Each row has a class, written after it.
[-15  14   8 -30  -3   7 -31 -24 -31  10  42  17 -45   3 -49  25 -35 -16
  55  -6  -4   2 -10 -20 -13 -56   3  27   3  14 -58   0 -16 -30 -18] => kog
[-24  14  12 -37  -3  -5 -28 -36 -42   6  44  27 -43   4 -60  24 -31 -14
  46  -3   1  -1  -6 -25 -10 -50   5  23   6  13 -48  11  -9 -27 -33] => vato
[-29   8   5 -22   2 -15 -44 -32 -37   5  47  17 -38  -4 -47  21 -27 -11
  56  -4   0   0   1 -14 -12 -67  -5  21  10  21 -52   2  -1 -28 -37] => totu
[-13  26  57  -4   2  26  13 -42 -32  -6  23  -6  33  21 -47   3   1  13
   5 -40  -8 -13   2  -4   7  -6 -30  -4 -31  45 -47  30  60 -77  -5] => Kudip
[ -2 -41  53 -46 -47   3 -40  -3   1 -72  32  27 -16  34 -54  22  31  32
  -6  64   5  -7   3 -41  29 -71   3  12 -39  46 -11  32  26 -65  59] => Muf
[-15  31  56  -8   6  14  20 -36 -23  -3  24   2  18  11 -38   3  14  16
  11 -38   0  -4   3   0   4 -19 -42  -6 -28  42 -41  33  68 -86 -10] => kog
[ 17 -40  40 -54 -40  12 -40  -7 -10 -61  19  12 -23  17 -64  32  28  20
  -4  50  -3  -7   9 -21  20 -67   6  23 -33  38 -35  36   0 -76  69] => vif
[-53  65  78 -24   9 -45 -58   2  16 -20  16  32  -6  -6  -3  -7   4 -61
  28 -66  18 -93 -42 -42 -26 -27  55  19 -22  45 -31 -19   4 -52 -62] => Muf
[-43  70  76 -22  11 -27 -53  -3   8 -11  -4  12 -11  -4 -14 -10   8 -59
  15 -57  14 -76 -38 -49 -16 -33  61  18 -12  47 -24 -15  -2 -36 -46] => rim
[  1 -36  36 -47 -47  10 -46  -2  -8 -70  31  12 -22  29 -58  25  23  23
   0  45  -7 -14   5 -24  24 -57   9  27 -35  43 -35  27  12 -68  57] => Kudip
[ -56   61   57  -30    6  -38  -60   11   10  -19   12   32  -14  -12
  -16    2    5  -55   29  -71   16 -100  -41  -36  -36  -27   65   18
  -22   45  -32   -8    5  -64  -55] => totu
[ -5 -33  41 -51 -29  -4 -50   3  -7 -69  32  20 -14  23 -60  23  24  24
   6  32  -6 -16   3 -24  21 -56   7  21 -31  36 -34  19   9 -63  52] => Kudip
[ -2  14  77  13   1  22   6 -36 -28   3   8 -27  25   9 -44   1  16   7
 -13 -49 -10  -9  -1   3  15 -17 -25 -10 -14  49 -27  34  49 -85   3] => totu
[-21  19  59   1  12  13  20 -53 -32  -5  22  -7  21  14 -43   0  21   5
   7 -49   3  11   5  -6   1 -10 -38  -7 -10  50 -27  41  65 -77   7] => vato
[ -1  17  71  -1   0  11  11 -44 -25  -2  16 -22  16   1 -46   4  23   8
  -3 -38  -2  -7   1  -1   8 -18 -27  -8 -13  59 -28  36  56 -85   7] => vato
[-12 -46  42 -32 -42   9 -45 -14  -7 -61  29  22 -14  27 -41  11  20  32
   5  23  -1 -15  -2 -33   6 -68  -9  16 -40  33  -6  15  18 -59  64] => totu
[-18   8  21 -21 -15   5 -38 -35 -30  14  45  20 -23   9 -48  26 -38 -12
  27 -23 -14  -5 -15 -26 -20 -60 -17  13  -3  -7 -37 -10 -25 -10  -2] => vif
[-49  73  81 -23   9 -29 -49   3   2 -19  -1  16  -7 -14  -9 -19  17 -57
  26 -67  12 -71 -36 -44 -17 -23  53  17 -11  44 -38  -5  -2 -35 -72] => lebo
[-10 -48  41 -49 -29  -9 -52  -1  -5 -62  19  18 -23  21 -51  22  24  25
  12  29  -2 -21   4 -24  12 -76   7  18 -34  39 -16  19  12 -74  54] => totu
[-19  26  63   3  15  -1  12 -42 -22   8  13  -6  32  11 -42   9  16   9
  -7 -50  -1  -3   7   4   8 -22 -39  -4 -22  50 -32  28  67 -83  -3] => rim
[-28  24  66  -3   5  10  11 -52 -28 -13  30 -12  26  10 -41   8  13   6
   9 -39  -3   3   9  -7  10 -17 -49  -8  -9  50 -37  32  63 -75   2] => Kudip
[-24  11  14 -26   1  -5 -28 -50 -34  20  43  24 -19  10 -57  25 -38  -3
  41  -2  -7   6  -7 -25 -10 -75  -8  15  -5  12 -40  -3  -4 -18 -21] => rim
[-18  23   8 -27   2  -7 -30 -42 -38  16  42  12 -29   0 -60  26 -32 -20
  38   1  -4   3   1 -29  -3 -69   3  23   8  18 -49   1  -8 -22 -20] => rim
[-56  43  76 -30  -2 -31 -58   1  12 -16  -2  22 -29 -15  -8   4  -3 -39
  43 -60  15 -78 -40 -39 -30 -38  41  25 -17  44 -21 -26   3 -37 -41] => totu
[-21  14  17 -16  -7   3 -32 -48 -33  20  46  32 -18   1 -53  16 -31  -1
  42 -11  -8  10 -13 -25 -18 -64 -19  11  -6   0 -45   3  -8  -6 -24] => vif
[ -5 -35  46 -42 -53   7 -37 -19   5 -67  36  30 -11  27 -43  18  17  23
   6  39  -1 -19  -3 -42   9 -69  -4  24 -51  42 -13  15  20 -63  66] => Muf
[ -31   70   82  -28   -4  -36  -66    3    1  -27   -1    9  -18  -20
  -20  -15   -1  -50   18  -61    8 -108  -31  -42  -26  -39   73   27
  -24   38  -22   -2   -5  -49  -54] => lebo
[-44  55  70 -27  -4 -25 -56  -8  12  -6   3  26 -27 -29 -16   8 -10 -51
  43 -65  14 -74 -39 -42 -42 -32  40  24 -11  42 -29 -23  -3 -35 -28] => vif
[-31  15  18 -27  -4   0 -25 -36 -34   9  46  19  -6  16 -52  12 -30  -9
  30 -10 -15   5  -7 -30   1 -54 -14  13   0   4 -48  -4 -13 -11 -37] => Kudip
[-23  10  19 -28  -2  -8 -39 -33 -29  14  44  21 -32   2 -52  34 -32 -17
  30 -18 -13   2  -9 -19 -15 -63 -18  11   9  -5 -43  -8 -27 -17 -12] => vif
[ -7  21  83   7  -2  14  15 -44 -15   3  22 -16  32   9 -39  12  19   4
 -10 -39  -6   2  -2  -3  13 -13 -48  -7 -20  55 -32  30  47 -80  -1] => Muf
[-15  23  64 -16   1  16  24 -52 -36 -14  22  -4  19  23 -38  -1  17   8
   9 -34  -2   0   3  -5  13 -20 -29  -9 -21  46 -40  38  71 -80  -8] => vato
[-19  26  64   7  11   5  16 -62 -24   5  21 -15  31   3 -49  10  25  -1
  -2 -47  -1   8   6  -7  11 -29 -43  -4  -9  56 -34  36  61 -79  16] => rim
[-17  24  12 -33   0  12 -16 -29 -40  14  38  16 -20  12 -62  10 -20 -16
  34  -4 -14   7  -6 -33   8 -49   2  21   1   5 -57  12 -25 -26 -43] => kog
[-18   6  10 -18 -11  -1 -38 -28 -23  21  39  15 -31   9 -55  33 -36 -14
  19 -16 -15   6 -12 -25 -12 -61 -14  22   0   6 -38 -19 -27  -7   5] => rim
[ -1  11  77  10   1  11  10 -37 -24   6  13 -20  26   8 -46  -1  25  11
 -12 -52  -4   5  -2   3   5 -11 -35  -8 -14  50 -23  40  51 -81  10] => vato
[-33  13  17 -15   1  -3 -35 -44 -35  12  54  27 -18   8 -49  14 -39   1
  44  -8 -10   9  -9 -22 -12 -56 -21   9   0   5 -42  -7  -5  -6 -36] => Kudip
[-29  31  51 -16  15   7  24 -43 -28 -10  26   8  11  12 -42   6  11  12
  15 -34   5  -4  11  -5   9 -24 -44  -6 -16  38 -40  35  73 -84 -13] => kog
[-23  11  10 -37   5 -12 -31 -32 -41   6  48  21 -36   1 -56  24 -28 -12
  48  -1  -1   6  -5 -18 -12 -51   0  16  13  21 -50   1 -12 -22 -41] => vato
[ -32   71   94  -29   -5  -42  -67   -1   10  -25    3   10  -12  -13
  -14  -14  -11  -57    8  -47   11 -114  -33  -53  -21  -40   69   25
  -22   43   -9  -16  -12  -45  -66] => Muf
[-21  13   4 -33  -2   1 -26 -20 -30  17  45  21 -33   7 -53  23 -29  -8
  34  -4 -12   5 -12 -31  -7 -57 -18  16   0   0 -49 -10 -24 -10 -18] => kog
[-49  69  70 -30   5 -35 -56   3   5 -25   8  22 -23  -5  -9 -13  11 -57
  26 -61  19 -77 -40 -46 -31 -22  67  19 -10  46 -19  -7   4 -39 -53] => vato
[-28   9  22  -6   0  -4 -32 -41 -33  14  46  31 -21  -1 -50   9 -29   5
  39 -22  -9  15  -4 -13 -15 -60 -26  12  -3   3 -42   4  -7 -10 -40] => lebo
[-44  57  80 -21  -8 -32 -63 -10  13  -9   6  27 -34 -31  -7   7 -15 -44
  36 -65  15 -83 -41 -33 -47 -35  32  23 -16  37 -22 -26  -1 -34 -40] => vif
[  0 -42  39 -46 -48  10 -44 -15  -4 -75  37  26 -22  27 -48  11  23  27
   9  31   5 -24  -4 -37   3 -68  11  22 -41  40  -9  20  18 -64  74] => vato
[-28   8   7 -27   3  -8 -27 -38 -37  14  46  31 -26  10 -59  16 -29   0
  34 -13  -7   7  -9 -24 -16 -49 -11  15  -1   5 -35  -1 -12  -9 -34] => vato
[-17  25  68   9   9  21  22 -56 -25   6  15  -4  37   7 -42  -1  20  -1
  -3 -57  -3  16   0 -11   3 -16 -50 -16 -10  36 -34  37  57 -67  17] => vif
[-36   3  11 -24  -2  -3 -35 -41 -33  17  39  33 -27   3 -57  18 -40   1
  48 -10  -6 -13 -13 -25 -17 -64  -7  16  -8  10 -42  -5  -8 -16 -44] => totu
[-38  63  90  10  11 -24 -55   2   8   5  -9   4   6   4  -6 -26  16 -56
  -6 -81   9 -57 -42 -47 -15 -23  49  14 -11  35  -6 -11  -7 -31 -35] => rim
[ -4 -37  48 -49 -39   1 -48   0  -8 -70  31  18 -16  25 -56  20  28  34
   1  56  -2 -13   4 -34  27 -64   6  10 -32  44 -20  25  20 -64  50] => Kudip
[-32  58  79 -19 -17 -31 -65  -5   9 -22  10  14 -43 -22  -8  -6  -4 -44
  32 -59  16 -87 -37 -33 -36 -32  51  31 -17  45 -15 -14   8 -44 -39] => vato
[-51  52  77 -18  -6 -40 -71   3  14 -19   4  17 -31 -18 -12  -3   4 -48
  40 -70  14 -88 -40 -31 -30 -42  54  28 -14  45 -27 -10  11 -48 -45] => totu
[  1 -37  48 -41 -39  -4 -48  -3  -7 -68  23  10 -16  10 -59  17  31  26
   3  24 -10 -24  10 -23  15 -64   7  20 -35  47 -23  27  12 -77  48] => lebo
[-22  14   7 -15   1  -4 -29 -39 -36  16  49  28 -25   5 -58  10 -30  -3
  33 -15  -6  14  -7 -18 -21 -48  -9  16   4  10 -36   4 -10  -9 -40] => vato
[-46  66  77 -10  11 -28 -56   1   9  -3  -5  13  -7   3 -11  -9   8 -58
  13 -76  13 -67 -42 -43 -25 -23  59  25 -16  42 -16 -12  -4 -35 -36] => rim
[-14 -49  32 -42 -47   6 -49 -13  -3 -67  32  25 -23  21 -43  21  16  27
  19  26   1 -22  -5 -32   0 -72  -2  25 -39  41 -19   9  19 -59  72] => totu
[ 14 -34  32 -42 -41   6 -40 -10 -11 -61  22  11 -14  28 -58  20  28  24
  -6  47  -4 -11  10 -25  24 -70  15  30 -43  49 -28  29  21 -77  68] => rim
[  1 -37  38 -39 -44   6 -42 -23   0 -59  28  16 -12  20 -50  18  18  23
  -1  36   1 -21   2 -41  11 -83  -1  22 -41  44 -10  10  15 -59  82] => rim
[-37  -8   5 -21  -6 -11 -46 -27 -29   9  50  20 -39   4 -39  31 -29  -5
  45 -16 -14  -1 -11 -17 -17 -58 -30  13   3  12 -45 -24 -15 -14 -18] => totu
[  7 -38  43 -46 -36   4 -41  -3 -13 -67  23  17 -26  33 -61  15  38  30
 -10  40  -1 -12   4 -23  23 -54  19  25 -38  38 -15  40  12 -75  52] => vato
[-35  16  15 -37  -3  -1 -13 -41 -41   7  44  28 -11   9 -52  14 -23 -11
  35  -9 -12   6  -2 -33   4 -60 -18  10  -1   3 -56   4 -14 -17 -51] => lebo
[ -3 -36  31 -41 -49  12 -39  -6   1 -69  35  30 -16  29 -40   5  23  30
  10  33   3 -21  -5 -38   1 -70  -1  22 -53  36 -20  21  26 -68  71] => kog
[ -4  17  72   0   2   7  10 -39 -26  -2  23 -14  18   6 -44   4  26  10
  -3 -40  -1  -2  -4   1  11 -19 -27 -12 -11  51 -30  37  61 -82   7] => vato
[-12 -41  39 -35 -44   9 -47  -9  -6 -66  39  24 -12  31 -38  16  14  31
   7  28  -3 -14  -5 -34   5 -56  -8  18 -43  34 -14   7  18 -54  73] => Kudip
[-18  17  63  -9  -4  18  16 -51 -27 -15  17  -8  21  17 -37   1  12   5
  10 -39  -3 -10   5  -3  14 -38 -35  -6 -22  42 -45  37  72 -82   3] => totu
[-39  59  83 -22 -10 -22 -55   0  10 -19  -4  16 -30 -22 -15  -4   0 -51
  34 -68  12 -84 -36 -36 -27 -32  55  28 -20  44 -34  -5   5 -48 -41] => lebo
